Below are the code and all the weights of a small trained network. Each question names an input and a target symbol and asks about switching units off, where a switched-off unit gives its printed mean instead of its output.

import numpy as np


def w(rows, s, z=0):
    codes = np.array(rows[::2]) - 128.0
    scale = np.full(codes.shape[1], s)
    scale[-1] = z or s
    return codes * scale


def norm(h):
    return h / np.sqrt((h * h).mean(-1, keepdims=True) + 1e-5)


def f(y):
    return y / 2 * (1 + np.tanh(0.7978845608 * (y + 0.044715 * y**3)))


def softmax(a):
    e = np.exp(a - a.max(-1, keepdims=True))
    return e / e.sum(-1, keepdims=True)


def log_softmax(a):
    a = a - a.max(-1, keepdims=True)
    return a - np.log(np.exp(a).sum(-1, keepdims=True))


def net(x, mask):
    ids = ['αδεηφψω'.index(c) for c in x.split()]
    T = len(ids)
    res = E[ids] + P[:T]
    u = 0
    for l in range(2):
        q, k, v = (norm(res) @ M[l].T for M in (Q, K, V))
        z = softmax(np.where(np.tri(T) > 0, q @ k.T / 4**0.5, -1e9)) @ v
        res = res + np.where(mask[u], z, O[l][:, -1]) @ O[l][:, :-1]
        u += 1
        y = f(norm(res) @ A[l][:, :-1].T + A[l][:, -1])
        res = res + np.where(mask[u : u + 4], y, B[l][:, -1]) @ B[l][:, :-1]
        u += 4
    return log_softmax(norm(res)[-1] @ U[:, :-1].T + U[:, -1])


Q, K, V, O, A, B = {}, {}, {}, {}, {}, {}
E = w([
[183,68,113,128],'α',
[99,135,145,114],'δ',
[137,235,57,120],'ε',
[32,119,111,80],'η',
[1,203,172,158],'φ',
[120,86,168,21],'ψ',
[153,140,112,135],'ω',
],0.0069)
P = w([
[197,120,123,6],'0',
[192,122,120,49],'1',
[176,112,120,73],'2',
[165,103,119,85],'3',
[161,102,122,103],'4',
[152,97,120,115],'5',
[152,100,115,125],'6',
[147,99,115,129],'7',
[138,100,114,141],'8',
[99,87,108,147],'9',
],0.002)
Q[0] = w([
[206,111,144,240],'0.h1',
[163,205,185,139],'0.h1',
[217,72,116,156],'0.h1',
[124,254,149,147],'0.h1',
],0.006)
K[0] = w([
[152,171,24,35],'0.h1',
[4,227,248,18],'0.h1',
[155,118,7,12],'0.h1',
[49,246,234,148],'0.h1',
],0.0045)
V[0] = w([
[141,92,52,30],'0.h1',
[133,253,127,97],'0.h1',
[136,189,80,10],'0.h1',
[115,162,144,35],'0.h1',
],0.0035)
O[0] = w([
[127,156,63,206,245],'0.h1',
[85,123,174,185,145],'0.h1',
[104,147,140,253,254],'0.h1',
[59,71,136,202,230],'0.h1',
],0.0048,0.0027)
A[0] = w([
[59,138,117,197,179],'0.n1',
[253,77,125,194,254],'0.n2',
[193,23,160,82,108],'0.n3',
[162,103,119,192,123],'0.n4',
],0.004,0.0024)
B[0] = w([
[179,55,210,33,255],'0.n1',
[20,101,114,2,189],'0.n2',
[42,197,90,175,124],'0.n3',
[4,163,155,102,147],'0.n4',
],0.0047,0.0031)
Q[1] = w([
[161,173,95,165],'1.h1',
[209,178,84,187],'1.h1',
[254,223,67,168],'1.h1',
[111,101,177,70],'1.h1',
],0.0068)
K[1] = w([
[88,34,128,126],'1.h1',
[1,74,152,104],'1.h1',
[13,66,127,103],'1.h1',
[177,202,156,219],'1.h1',
],0.0081)
V[1] = w([
[168,2,224,69],'1.h1',
[27,139,87,165],'1.h1',
[133,54,78,39],'1.h1',
[203,177,102,163],'1.h1',
],0.0034)
O[1] = w([
[254,134,209,78,122],'1.h1',
[127,147,89,223,253],'1.h1',
[168,84,142,147,128],'1.h1',
[70,89,194,116,9],'1.h1',
],0.0048,0.0022)
A[1] = w([
[111,120,145,146,33],'1.n1',
[111,60,29,135,237],'1.n2',
[1,109,179,56,2],'1.n3',
[88,179,231,211,86],'1.n4',
],0.0046,0.0012)
B[1] = w([
[236,122,37,112,116],'1.n1',
[142,224,146,73,253],'1.n2',
[203,201,186,161,189],'1.n3',
[162,139,31,4,145],'1.n4',
],0.003,0.0029)
U = w([
[123,207,86,134,5],'α',
[122,131,24,2,196],'δ',
[79,179,90,182,49],'ε',
[113,56,44,241,121],'η',
[152,20,226,95,255],'φ',
[165,122,107,200,52],'ψ',
[85,254,234,91,93],'ω',
],0.0085,0.0037)

Each question gives the input, a string of symbols that net reads in full, and the target symbol t.
The units are the heads (4 rows each of Q, K, V and O) and the neurons (one row each of A and B). Each row of codes is followed by its name. A weight is (code - 128) times the scale printed after its matrix; where a second scale follows, it is the last column's (O, A, B and U).
mask holds one flag per unit, layer by layer, with each layer's heads first. A switched-off unit (its flag False) gives its mean, the last column of its rows in O or B, instead of its output. The means were averaged over made-up inputs and are rounded, as every weight is.
A unit's drop is (log p(t) with every unit on - log p(t) with that unit switched off) / (log p(t) with every unit on - log p(t) with every unit switched off).
The circuit of an input: a set's keep is (log p(t) with only the set's units on - log p(t) with every unit switched off) / (log p(t) with every unit on - log p(t) with every unit switched off). Starting from all 10 units, units are removed one at a time, each time the one whose removal leaves the highest keep (on an exact tie, the one counted first), for as long as the keep stays at least 0.8.
units of the circuit, in order: the units of the circuit, biggest drop first
top k neurons: the k neurons with the biggest drops, biggest first
top k neurons in layer l: the k neurons of layer l with the biggest drops, biggest first
drop of u: that unit's drop, to one decimal
input δ φ η ω η η ψ, target ω: top 3 neurons in layer 0	(0.n3 0.n1 0.n2)
input φ ω ω ψ η η, target ω: top 2 neurons	(0.n2 1.n3)
input δ ω φ ω α δ ω, target φ: top 2 neurons	(0.n3 0.n2)
input φ η φ η δ α α ω α ψ, target δ: top 3 neurons	(0.n1 0.n3 0.n2)
input ψ α α ω ψ α η ω η, target δ: units of the circuit, in order	(0.h1 0.n1 0.n2 1.h1)
input α η ψ η ψ δ η δ φ η, target ω: top 2 neurons in layer 1	(1.n2 1.n3)
input η φ ω, target ω: top 2 neurons in layer 1	(1.n3 1.n4)
input δ ψ δ ψ η, target φ: units of the circuit, in order	(1.h1 0.n2)
input η η ψ η ω η, target η: units of the circuit, in order	(0.n2 0.h1 1.h1 0.n4)
input δ δ η ψ α ω, target δ: top 2 neurons in layer 0	(0.n2 0.n4)
input η ε η, target η: units of the circuit, in order	(0.h1 0.n2)
input ω η η δ δ δ η, target φ: top 3 neurons in layer 0	(0.n1 0.n2 0.n3)
input η δ α ω η ψ α η ψ η, target δ: top 4 neurons	(0.n2 0.n3 1.n2 0.n1)
input δ α η ω, target δ: top 3 neurons in layer 0	(0.n2 0.n4 0.n3)
input ε η ψ δ η α α, target δ: top neuron in layer 0	(0.n2)
input ω η ω φ α η η α ψ ψ, target δ: drop of 1.n3	0.2
input δ η η η φ ψ, target ω: drop of 1.n3	0.0
input ω η α φ δ ω, target φ: drop of 0.h1	0.9
input η δ ε δ, target η: drop of 1.h1	0.4
